Below are the code and all the weights of a small trained network. Each question names an input and a class and asks about switching units off, where a switched-off unit gives its printed mean instead of its output.

import numpy as np


def w(rows, s, z=0):
    codes = np.array(rows[::2]) - 128.0
    scale = np.full(codes.shape[1], s)
    scale[-1] = z or s
    return codes * scale


def f(y):
    return np.maximum(y, 0)


def log_softmax(a):
    a = a - a.max(-1, keepdims=True)
    return a - np.log(np.exp(a).sum(-1, keepdims=True))


def net(x, mask):
    res = np.array(x, float).reshape(1, 7) / 4 @ E
    y = f(res @ A[0][:, :-1].T + A[0][:, -1])
    res = res + np.where(mask, y, B[0][:, -1]) @ B[0][:, :-1]
    return log_softmax(res[-1] @ U[:, :-1].T + U[:, -1])


A, B = {}, {}
E = w([
[234,179,108,88,77,26,144,202,189],'x0',
[74,123,172,204,205,97,52,215,241],'x1',
[186,152,138,146,159,154,70,62,144],'x2',
[116,118,133,115,116,127,139,126,142],'x3',
[116,23,116,157,47,2,42,87,107],'x4',
[142,115,180,105,241,43,228,72,111],'x5',
[107,192,45,223,118,93,167,82,145],'x6',
],0.0066)
A[0] = w([
[133,39,107,142,81,61,87,72,65,90],'N0',
[153,35,124,143,91,57,94,87,120,115],'N1',
[236,197,143,149,53,95,92,205,162,129],'N2',
[201,88,223,51,131,131,88,167,123,196],'N3',
[106,117,166,189,155,137,125,149,228,64],'N4',
[117,155,56,229,43,157,157,138,135,216],'N5',
[50,70,106,164,187,205,100,96,52,32],'N6',
[90,173,175,132,145,109,44,216,204,37],'N7',
[80,178,52,108,117,207,107,182,148,124],'N8',
[227,106,82,154,104,63,205,225,139,162],'N9',
[182,142,29,92,74,158,131,87,30,74],'N10',
[41,156,22,229,121,94,180,114,160,210],'N11',
[101,132,175,114,153,141,79,129,208,104],'N12',
[188,117,146,190,140,91,65,40,130,218],'N13',
[169,105,92,150,108,197,122,183,141,235],'N14',
[118,186,83,124,61,139,44,173,108,136],'N15',
[163,155,199,197,188,86,135,65,123,181],'N16',
[163,111,190,156,157,63,180,71,140,128],'N17',
[49,60,93,176,180,151,146,145,72,88],'N18',
[125,159,74,157,104,151,40,131,133,215],'N19',
[163,136,119,146,171,186,205,123,155,200],'N20',
[200,114,65,86,111,134,164,90,95,53],'N21',
[200,180,133,114,203,208,157,145,135,119],'N22',
[149,103,153,139,250,61,172,104,146,101],'N23',
[62,109,75,186,203,63,122,217,211,78],'N24',
[184,201,101,179,174,127,112,65,132,252],'N25',
[90,61,131,222,158,224,78,88,102,82],'N26',
[132,120,121,107,66,161,195,91,81,29],'N27',
[64,97,139,175,192,72,60,162,170,52],'N28',
[141,85,84,85,174,78,38,72,132,165],'N29',
[126,56,118,167,205,135,108,198,161,74],'N30',
[93,186,194,82,227,3,238,121,74,189],'N31',
[92,177,187,211,185,132,62,153,183,84],'N32',
[124,51,245,66,131,190,69,190,79,206],'N33',
[244,121,104,132,127,68,143,194,172,56],'N34',
[104,97,131,155,94,49,77,128,75,53],'N35',
[254,154,70,84,114,94,118,181,190,24],'N36',
],0.0066,0.0039)
B[0] = w([
[107,235,169,163,133,138,175,195,147,198],'N0',
[82,220,135,172,99,168,164,179,168,196],'N1',
[125,72,123,137,158,179,132,93,138,214],'N2',
[103,165,5,112,182,78,97,83,114,230],'N3',
[187,140,126,150,80,114,151,111,50,179],'N4',
[107,114,111,80,157,108,65,130,77,213],'N5',
[147,93,113,188,165,205,198,100,183,195],'N6',
[183,120,143,153,82,105,137,95,76,194],'N7',
[121,123,192,109,65,101,85,156,170,184],'N8',
[86,67,87,148,207,210,138,133,170,215],'N9',
[198,100,156,147,101,133,146,137,45,197],'N10',
[122,129,72,74,196,50,108,90,100,221],'N11',
[174,136,135,104,111,104,165,138,84,175],'N12',
[94,161,72,96,135,124,130,225,136,202],'N13',
[99,117,149,80,108,107,69,154,132,197],'N14',
[104,77,198,144,123,143,73,123,123,196],'N15',
[134,87,156,76,105,121,111,157,104,194],'N16',
[146,68,170,133,120,121,82,145,126,187],'N17',
[123,87,99,153,203,175,141,106,202,177],'N18',
[121,91,131,112,100,93,86,147,123,208],'N19',
[71,198,117,132,86,125,89,199,136,194],'N20',
[205,118,140,155,87,131,153,102,74,169],'N21',
[93,255,157,140,88,136,115,188,191,197],'N22',
[121,75,181,155,89,118,48,109,124,202],'N23',
[190,150,108,141,76,127,166,82,41,210],'N24',
[88,90,82,85,189,88,110,182,114,203],'N25',
[136,47,126,182,167,195,160,104,160,206],'N26',
[180,165,163,137,61,177,175,130,74,164],'N27',
[144,163,154,107,82,151,189,128,92,196],'N28',
[107,178,109,139,109,139,131,193,152,187],'N29',
[187,188,98,156,86,147,177,127,82,176],'N30',
[120,65,178,143,97,107,55,173,132,254],'N31',
[202,142,108,141,107,114,169,139,66,201],'N32',
[86,130,35,79,165,52,138,89,93,252],'N33',
[93,104,104,175,177,218,175,42,164,186],'N34',
[104,222,158,167,103,175,152,160,186,172],'N35',
[147,89,142,193,204,203,172,58,220,186],'N36',
],0.0059,0.0081)
U = w([
[241,161,158,162,75,128,214,87,52,56],'0',
[114,91,130,207,181,193,184,47,217,90],'1',
[105,138,116,123,138,111,128,150,130,254],'2',
[60,254,161,156,107,121,158,184,187,63],'3',
[105,116,107,108,141,101,138,152,128,219],'4',
[103,71,205,135,98,101,46,129,128,68],'5',
[85,157,39,84,179,51,134,74,105,83],'6',
],0.0099,0.0067)

Each question gives the input, the list of numbers given to net, and the class t.
The units are the neurons (one row each of A and B). Each row of codes is followed by its name. A weight is (code - 128) times the scale printed after its matrix; where a second scale follows, it is the last column's (A, B and U).
mask holds one flag per neuron, in row order. A switched-off neuron (its flag False) gives its mean, the last column of its row in B, instead of its output. The means were averaged over made-up inputs and are rounded, as every weight is.
A unit's drop is (log p(t) with every unit on - log p(t) with that unit switched off) / (log p(t) with every unit on - log p(t) with every unit switched off).
The circuit of an input: a set's keep is (log p(t) with only the set's units on - log p(t) with every unit switched off) / (log p(t) with every unit on - log p(t) with every unit switched off). Starting from the 12 units with the biggest drops (on a tie, the unit counted first), units are removed one at a time, each time the one whose removal leaves the highest keep (on an exact tie, the one counted first), for as long as the keep stays at least 0.8.
units of the circuit, in order: the units of the circuit, biggest drop first
most important unit: the unit with the biggest drop
k most important neurons: the k neurons with the biggest drops, biggest first
input [3,-2,5,3,5,1,-6], class 6: units of the circuit, in order => [N3]
input [-5,7,3,2,4,-7,4], class 0: units of the circuit, in order => [N32, N24, N28]
input [-1,-1,2,2,6,-4,6], class 3: units of the circuit, in order => [N0, N1]
input [-7,-8,-3,5,8,-3,8], class 0: 2 most important neurons => [N10, N27]
input [-8,7,4,7,6,-7,1], class 1: 3 most important neurons => [N26, N6, N18]
input [-7,2,-5,0,3,-3,-7], class 1: 2 most important neurons => [N6, N26]
input [4,0,5,-4,4,6,1], class 5: units of the circuit, in order => [N23, N31]
input [7,-6,-1,-5,8,-3,-8], class 3: 3 most important neurons => [N0, N1, N35]
input [8,6,5,-8,0,1,2], class 1: 2 most important neurons => [N36, N34]
input [3,4,0,-4,4,0,-1], class 0: units of the circuit, in order => [N24, N7, N28, N31]
input [6,-5,-3,-2,-6,-5,3], class 1: units of the circuit, in order => [N36, N9]
input [6,0,1,1,5,8,7], class 5: 3 most important neurons => [N31, N23, N17]
input [1,-7,2,1,5,8,8], class 5: units of the circuit, in order => [N31, N17]
input [-1,1,-7,2,1,-3,-8], class 6: units of the circuit, in order => [N33, N3]
input [7,2,2,4,8,-5,3], class 3: 4 most important neurons => [N1, N0, N35, N13]
input [3,1,-7,7,8,2,-8], class 3: units of the circuit, in order => [N1, N0]
input [-6,3,3,-4,-4,2,-8], class 6: units of the circuit, in order => [N33]
input [0,0,-3,-5,0,6,-7], class 6: 3 most important neurons => [N3, N33, N15]
input [2,4,5,3,-8,3,-6], class 3: 3 most important neurons => [N22, N20, N11]
input [1,-5,3,-7,-3,2,-8], class 6: 2 most important neurons => [N3, N33]
input [-7,-2,-1,-4,3,-4,-3], class 1: units of the circuit, in order => [N6, N26]
input [-2,8,5,0,-8,4,-6], class 0: most important unit => N32
